Here is a tiny trained network, its code and every weight. The questions are about switching its units off for an input and a class, where a switched-off unit gives its printed mean instead of its output.

import numpy as np


def w(rows, s, z=0):
    codes = np.array(rows[::2]) - 128.0
    scale = np.full(codes.shape[1], s)
    scale[-1] = z or s
    return codes * scale


def f(y):
    return y / 2 * (1 + np.tanh(0.7978845608 * (y + 0.044715 * y**3)))


def log_softmax(a):
    a = a - a.max(-1, keepdims=True)
    return a - np.log(np.exp(a).sum(-1, keepdims=True))


def net(x, mask):
    res = np.array(x, float).reshape(1, 8) / 4 @ E
    y = f(res @ A[0][:, :-1].T + A[0][:, -1])
    res = res + np.where(mask, y, B[0][:, -1]) @ B[0][:, :-1]
    return log_softmax(res[-1] @ U[:, :-1].T + U[:, -1])


A, B = {}, {}
E = w([
[134,119,122,136],'x0',
[254,162,158,135],'x1',
[97,167,109,251],'x2',
[154,59,83,149],'x3',
[122,146,141,123],'x4',
[121,147,143,122],'x5',
[114,30,241,169],'x6',
[126,127,128,129],'x7',
],0.0086)
A[0] = w([
[101,244,169,191,84],'n0',
[112,162,69,88,12],'n1',
[146,81,193,139,2],'n2',
[76,113,114,135,229],'n3',
[101,136,85,106,84],'n4',
[131,122,124,222,188],'n5',
[55,131,91,192,237],'n6',
[4,106,115,77,114],'n7',
[230,153,144,141,110],'n8',
[111,134,136,112,136],'n9',
[98,132,163,17,132],'n10',
[148,156,43,88,90],'n11',
[92,134,113,214,239],'n12',
[166,183,72,114,52],'n13',
[108,101,182,158,17],'n14',
[84,131,112,120,125],'n15',
[59,85,91,110,73],'n16',
[134,44,94,39,111],'n17',
[138,202,126,118,138],'n18',
[140,78,152,137,91],'n19',
[97,146,125,104,106],'n20',
[122,53,207,109,46],'n21',
[124,108,194,130,103],'n22',
[170,39,198,173,100],'n23',
],0.012,0.0025)
B[0] = w([
[142,152,96,109,230],'n0',
[100,66,76,165,192],'n1',
[110,101,116,192,187],'n2',
[164,109,133,139,184],'n3',
[93,56,166,201,163],'n4',
[171,154,84,53,210],'n5',
[174,170,117,102,232],'n6',
[185,78,217,164,243],'n7',
[144,117,254,204,229],'n8',
[133,120,136,103,135],'n9',
[157,176,49,57,233],'n10',
[25,71,63,174,238],'n11',
[158,152,89,49,223],'n12',
[45,115,153,171,218],'n13',
[33,145,82,121,167],'n14',
[153,103,175,151,153],'n15',
[181,128,197,207,197],'n16',
[204,242,92,103,255],'n17',
[134,105,123,158,197],'n18',
[66,144,118,98,168],'n19',
[132,138,174,137,142],'n20',
[85,112,98,120,231],'n21',
[69,136,78,86,179],'n22',
[92,130,117,113,254],'n23',
],0.0072,0.0067)
U = w([
[36,90,84,149,68],'0',
[199,134,104,106,254],'1',
[254,172,68,51,63],'2',
[230,80,230,187,113],'3',
],0.0093,0.0063)

Each question gives the input, the list of numbers given to net, and the class t.
The units are the neurons (one row each of A and B). Each row of codes is followed by its name. A weight is (code - 128) times the scale printed after its matrix; where a second scale follows, it is the last column's (A, B and U).
mask holds one flag per neuron, in row order. A switched-off neuron (its flag False) gives its mean, the last column of its row in B, instead of its output. The means were averaged over made-up inputs and are rounded, as every weight is.
A unit's drop is (log p(t) with every unit on - log p(t) with that unit switched off) / (log p(t) with every unit on - log p(t) with every unit switched off).
The circuit of an input: a set's keep is (log p(t) with only the set's units on - log p(t) with every unit switched off) / (log p(t) with every unit on - log p(t) with every unit switched off). Starting from the 12 units with the biggest drops (on a tie, the unit counted first), units are removed one at a time, each time the one whose removal leaves the highest keep (on an exact tie, the one counted first), for as long as the keep stays at least 0.8.
circuit, biggest first: the units of the circuit, biggest drop first
unit that matters most: the unit with the biggest drop
k most important neurons: the k neurons with the biggest drops, biggest first
drop when u is switched off: that unit's drop, to one decimal
input [2,7,5,-2,2,-6,-8,-5], class 0: circuit, biggest first : n11; n13
input [-1,-5,-7,0,6,6,2,3], class 2: circuit, biggest first : n10
input [1,-6,6,1,5,2,5,0], class 2: circuit, biggest first : n12; n6
input [6,4,0,1,1,-6,0,-1], class 3: circuit, biggest first : n8; n10
input [3,0,-8,-2,6,-3,2,4], class 2: circuit, biggest first : n10; n17
input [-3,-4,-6,4,0,3,0,-4], class 2: 4 most important neurons : n17; n10; n8; n13
input [-3,2,5,4,-8,-5,3,5], class 2: circuit, biggest first : n5; n12
input [7,-7,-7,2,7,7,5,-5], class 2: 3 most important neurons : n10; n17; n8
input [-1,6,8,-7,-3,-7,8,-1], class 0: circuit, biggest first : n14; n22
input [-2,6,-7,-8,-7,-5,-7,-6], class 1: 2 most important neurons : n10; n8
input [6,-8,2,6,5,-1,-3,-7], class 3: 2 most important neurons : n7; n16
input [-3,-6,-7,1,2,-4,0,2], class 2: 4 most important neurons : n10; n17; n8; n13
input [7,7,-1,-4,-1,2,-7,5], class 0: 2 most important neurons : n11; n13
input [-1,1,-7,2,-7,-4,5,-6], class 2: unit that matters most : n17
input [-6,6,7,5,-5,6,7,0], class 0: circuit, biggest first : n14; n23
input [0,2,5,-6,4,2,7,-4], class 0: 2 most important neurons : n14; n17
input [-7,-7,2,3,-7,1,-5,0], class 3: 2 most important neurons : n7; n16
input [8,-5,0,-4,3,-1,3,6], class 3: drop when n7 is switched off : 0.5
input [3,6,5,4,2,0,-6,-4], class 0: drop when n11 is switched off : 0.4
input [2,0,-7,0,1,-8,8,7], class 0: drop when n21 is switched off : 0.2
input [3,8,6,4,-7,8,-6,-7], class 3: circuit, biggest first : n8
